Below is a small trained network, with its code and all its weights. Each question gives an input and a class and asks what happens when units are switched off, that is, made to give their printed mean instead of their output.

import numpy as np


def w(rows, s, z=0):
    codes = np.array(rows[::2]) - 128.0
    scale = np.full(codes.shape[1], s)
    scale[-1] = z or s
    return codes * scale


def f(y):
    return y / 2 * (1 + np.tanh(0.7978845608 * (y + 0.044715 * y**3)))


def log_softmax(a):
    a = a - a.max(-1, keepdims=True)
    return a - np.log(np.exp(a).sum(-1, keepdims=True))


def net(x, mask):
    res = np.array(x, float).reshape(1, 5) / 4 @ E
    y = f(res @ A[0][:, :-1].T + A[0][:, -1])
    res = res + np.where(mask, y, B[0][:, -1]) @ B[0][:, :-1]
    return log_softmax(res[-1] @ U[:, :-1].T + U[:, -1])


A, B = {}, {}
E = w([
[2,163,56,71,14,144],'x0',
[130,78,71,224,36,48],'x1',
[52,38,197,96,192,58],'x2',
[156,93,2,76,144,92],'x3',
[159,233,179,39,96,26],'x4',
],0.0059)
A[0] = w([
[80,121,170,209,72,216,175],'neuron 0',
[73,176,14,54,35,105,222],'neuron 1',
[153,78,202,236,153,210,230],'neuron 2',
[127,188,73,139,16,36,136],'neuron 3',
[226,217,169,127,168,163,171],'neuron 4',
[227,73,141,192,205,134,194],'neuron 5',
[162,48,84,191,99,48,176],'neuron 6',
[76,157,30,50,124,199,172],'neuron 7',
[90,88,171,218,66,158,205],'neuron 8',
[148,198,103,142,34,38,165],'neuron 9',
[74,162,2,73,38,127,211],'neuron 10',
[122,36,129,170,146,52,198],'neuron 11',
[198,245,177,71,138,122,254],'neuron 12',
[59,62,94,199,79,186,210],'neuron 13',
[101,2,50,202,142,110,201],'neuron 14',
[87,177,8,91,22,109,203],'neuron 15',
[48,131,218,53,152,58,170],'neuron 16',
[53,102,34,59,169,227,173],'neuron 17',
[221,47,86,175,203,79,141],'neuron 18',
[209,98,199,110,229,91,247],'neuron 19',
[139,11,93,218,123,66,195],'neuron 20',
[54,138,227,50,170,65,179],'neuron 21',
],0.0066,0.0052)
B[0] = w([
[43,202,155,221,54,215,185],'neuron 0',
[219,78,145,206,19,78,255],'neuron 1',
[40,210,88,129,202,213,228],'neuron 2',
[192,217,146,127,2,14,202],'neuron 3',
[207,192,211,81,235,235,200],'neuron 4',
[137,185,51,53,233,152,217],'neuron 5',
[116,158,22,134,103,40,197],'neuron 6',
[223,27,145,210,134,196,201],'neuron 7',
[27,181,97,170,73,151,193],'neuron 8',
[165,219,184,55,49,37,197],'neuron 9',
[229,79,105,233,27,106,252],'neuron 10',
[66,74,53,71,190,66,191],'neuron 11',
[186,133,254,50,200,204,234],'neuron 12',
[54,128,54,227,90,191,221],'neuron 13',
[76,72,5,170,185,125,229],'neuron 14',
[230,118,133,225,16,84,250],'neuron 15',
[41,29,241,44,72,45,193],'neuron 16',
[156,2,116,199,208,210,202],'neuron 17',
[191,137,20,43,230,70,191],'neuron 18',
[127,143,139,3,233,113,236],'neuron 19',
[62,117,6,134,162,67,216],'neuron 20',
[45,32,251,31,100,62,199],'neuron 21',
],0.0064,0.0078)
U = w([
[193,233,224,53,227,231,93],'0',
[126,150,71,164,64,35,2],'1',
[227,232,199,140,47,74,129],'2',
[209,2,115,210,122,208,149],'3',
[18,27,239,33,138,47,179],'4',
[123,150,5,74,225,77,89],'5',
[5,218,102,205,124,238,195],'6',
],0.0064,0.0033)

Each question gives the input, the list of numbers given to net, and the class t.
The units are the neurons (one row each of A and B). Each row of codes is followed by its name. A weight is (code - 128) times the scale printed after its matrix; where a second scale follows, it is the last column's (A, B and U).
mask holds one flag per neuron, in row order. A switched-off neuron (its flag False) gives its mean, the last column of its row in B, instead of its output. The means were averaged over made-up inputs and are rounded, as every weight is.
A unit's drop is (log p(t) with every unit on - log p(t) with that unit switched off) / (log p(t) with every unit on - log p(t) with every unit switched off).
The circuit of an input: a set's keep is (log p(t) with only the set's units on - log p(t) with every unit switched off) / (log p(t) with every unit on - log p(t) with every unit switched off). Starting from the 12 units with the biggest drops (on a tie, the unit counted first), units are removed one at a time, each time the one whose removal leaves the highest keep (on an exact tie, the one counted first), for as long as the keep stays at least 0.8.
units of the circuit, in order: the units of the circuit, biggest drop first
most important unit: the unit with the biggest drop
k most important neurons: the k neurons with the biggest drops, biggest first
drop when u is switched off: that unit's drop, to one decimal
input [-3,-2,3,3,6], class 4: units of the circuit, in order	neuron 21
input [8,3,-5,5,1], class 2: units of the circuit, in order	neuron 3; neuron 9
input [0,-4,2,7,-2], class 3: units of the circuit, in order	neuron 17; neuron 7
input [4,6,3,-8,0], class 6: units of the circuit, in order	neuron 0; neuron 8
input [6,4,-4,6,-2], class 3: 4 most important neurons	neuron 7; neuron 17; neuron 10; neuron 1
input [-5,-6,5,0,7], class 4: 2 most important neurons	neuron 21; neuron 16
input [-7,-1,1,-1,-2], class 5: units of the circuit, in order	neuron 18; neuron 5
input [-7,-3,7,-4,-2], class 4: 3 most important neurons	neuron 21; neuron 16; neuron 11
input [-3,-2,3,-3,-6], class 6: 2 most important neurons	neuron 2; neuron 0
input [7,2,0,7,0], class 3: 3 most important neurons	neuron 7; neuron 17; neuron 10
input [3,-3,-2,6,2], class 3: 2 most important neurons	neuron 7; neuron 17
input [-1,1,8,-6,-5], class 6: 4 most important neurons	neuron 2; neuron 0; neuron 8; neuron 13
input [6,3,-7,-2,-1], class 2: 2 most important neurons	neuron 3; neuron 9
input [-1,-4,-8,7,3], class 2: most important unit	neuron 14
input [7,-5,-4,7,4], class 3: 3 most important neurons	neuron 7; neuron 17; neuron 10
input [-7,5,7,6,8], class 4: 4 most important neurons	neuron 21; neuron 16; neuron 2; neuron 13
input [7,-1,-7,-3,-2], class 3: 2 most important neurons	neuron 7; neuron 17
input [-1,4,-8,-1,-3], class 6: drop when neuron 0 is switched off	0.1
input [1,-8,1,3,8], class 4: drop when neuron 21 is switched off	1.0
input [-8,6,7,6,7], class 5: most important unit	neuron 18
input [1,6,1,4,-8], class 5: drop when neuron 20 is switched off	0.3
